Below is a small trained network, with its code and all its weights. Each question gives an input and a class and asks what happens when units are switched off, that is, made to give their printed mean instead of their output.

import numpy as np


def w(rows, s, z=0):
    codes = np.array(rows[::2]) - 128.0
    scale = np.full(codes.shape[1], s)
    scale[-1] = z or s
    return codes * scale


def f(y):
    return y / 2 * (1 + np.tanh(0.7978845608 * (y + 0.044715 * y**3)))


def log_softmax(a):
    a = a - a.max(-1, keepdims=True)
    return a - np.log(np.exp(a).sum(-1, keepdims=True))


def net(x, mask):
    res = np.array(x, float).reshape(1, 6) / 4 @ E
    y = f(res @ A[0][:, :-1].T + A[0][:, -1])
    res = res + np.where(mask, y, B[0][:, -1]) @ B[0][:, :-1]
    return log_softmax(res[-1] @ U[:, :-1].T + U[:, -1])


A, B = {}, {}
E = w([
[161,62,212,6],'x0',
[6,163,81,123],'x1',
[139,78,200,255],'x2',
[102,170,215,82],'x3',
[36,78,192,120],'x4',
[129,235,178,112],'x5',
],0.0075)
A[0] = w([
[224,150,75,152,35],'n0',
[226,99,31,153,131],'n1',
[88,41,89,196,25],'n2',
[36,178,108,64,200],'n3',
[128,130,93,4,79],'n4',
[125,215,61,33,138],'n5',
[187,145,103,178,72],'n6',
[223,119,74,157,25],'n7',
[129,163,47,117,163],'n8',
[155,127,244,73,47],'n9',
[38,192,165,212,103],'n10',
[225,115,66,148,2],'n11',
[127,87,168,169,69],'n12',
[52,141,202,208,125],'n13',
[80,70,130,177,235],'n14',
[153,102,196,109,27],'n15',
[28,47,175,218,140],'n16',
[94,103,196,156,165],'n17',
[153,116,213,99,126],'n18',
[139,88,199,32,111],'n19',
[85,191,157,171,133],'n20',
[138,92,76,1,62],'n21',
[114,33,108,208,73],'n22',
[40,139,252,185,121],'n23',
[249,151,46,125,93],'n24',
[72,217,116,214,59],'n25',
[186,110,48,177,196],'n26',
[113,47,183,128,17],'n27',
[156,155,192,153,57],'n28',
[217,167,93,149,156],'n29',
[107,200,125,213,127],'n30',
[128,126,187,113,82],'n31',
[123,40,107,185,91],'n32',
[111,226,90,145,84],'n33',
],0.0093,0.005)
B[0] = w([
[105,59,227,180,179],'n0',
[115,64,173,128,235],'n1',
[182,116,61,217,186],'n2',
[64,143,111,71,228],'n3',
[51,140,153,23,214],'n4',
[47,93,182,117,230],'n5',
[145,109,181,157,168],'n6',
[108,45,169,144,180],'n7',
[74,82,184,138,187],'n8',
[176,166,165,114,219],'n9',
[115,215,84,113,214],'n10',
[99,45,215,129,176],'n11',
[127,175,49,122,157],'n12',
[113,186,44,126,213],'n13',
[185,122,53,92,227],'n14',
[165,154,188,133,161],'n15',
[154,127,2,147,254],'n16',
[187,159,67,103,194],'n17',
[184,142,161,130,206],'n18',
[186,190,208,94,244],'n19',
[145,185,133,155,177],'n20',
[83,124,160,46,213],'n21',
[195,123,42,155,208],'n22',
[171,152,83,96,227],'n23',
[90,69,180,155,222],'n24',
[77,206,143,198,206],'n25',
[179,76,115,148,239],'n26',
[192,190,134,151,164],'n27',
[173,126,143,196,147],'n28',
[105,87,194,143,207],'n29',
[59,184,151,200,209],'n30',
[184,184,155,105,152],'n31',
[168,71,59,164,192],'n32',
[71,138,161,161,179],'n33',
],0.009,0.0074)
U = w([
[212,172,190,99,127],'0',
[92,1,192,157,18],'1',
[68,201,67,105,2],'2',
[106,85,25,221,65],'3',
[46,143,131,34,243],'4',
[6,204,133,189,21],'5',
[125,193,157,207,128],'6',
[104,139,75,105,170],'7',
],0.0088,0.0052)

Each question gives the input, the list of numbers given to net, and the class t.
The units are the neurons (one row each of A and B). Each row of codes is followed by its name. A weight is (code - 128) times the scale printed after its matrix; where a second scale follows, it is the last column's (A, B and U).
mask holds one flag per neuron, in row order. A switched-off neuron (its flag False) gives its mean, the last column of its row in B, instead of its output. The means were averaged over made-up inputs and are rounded, as every weight is.
A unit's drop is (log p(t) with every unit on - log p(t) with that unit switched off) / (log p(t) with every unit on - log p(t) with every unit switched off).
The circuit of an input: a set's keep is (log p(t) with only the set's units on - log p(t) with every unit switched off) / (log p(t) with every unit on - log p(t) with every unit switched off). Starting from the 12 units with the biggest drops (on a tie, the unit counted first), units are removed one at a time, each time the one whose removal leaves the highest keep (on an exact tie, the one counted first), for as long as the keep stays at least 0.8.
circuit, biggest first: the units of the circuit, biggest drop first
most important unit: the unit with the biggest drop
top k neurons: the k neurons with the biggest drops, biggest first
drop when u is switched off: that unit's drop, to one decimal
input [-1,4,5,-6,6,6], class 2: most important unit	n10
input [7,-2,5,-7,5,0], class 0: circuit, biggest first	(n19; n27)
input [-3,-2,2,0,5,1], class 3: circuit, biggest first	(n19; n16)
input [3,2,6,-1,4,3], class 2: top 2 neurons	(n13; n26)
input [2,-2,-3,6,8,-5], class 0: circuit, biggest first	(n19; n27)
input [6,6,2,1,2,6], class 0: circuit, biggest first	(n19; n9)
input [-8,-1,-7,6,-8,1], class 5: top 4 neurons	(n25; n30; n33; n3)
input [6,1,-4,-7,-4,5], class 4: top 2 neurons	(n4; n21)
input [4,5,4,3,5,-4], class 3: top 2 neurons	(n16; n4)
input [-5,4,4,-8,0,7], class 5: top 2 neurons	(n25; n30)
input [-3,2,7,5,4,7], class 2: drop when n23 is switched off	0.2
input [4,1,0,-6,-1,1], class 1: drop when n10 is switched off	0.2
input [-4,7,-4,-5,-3,-4], class 5: drop when n25 is switched off	0.7
input [-1,5,0,-1,8,-2], class 3: circuit, biggest first	(n16)
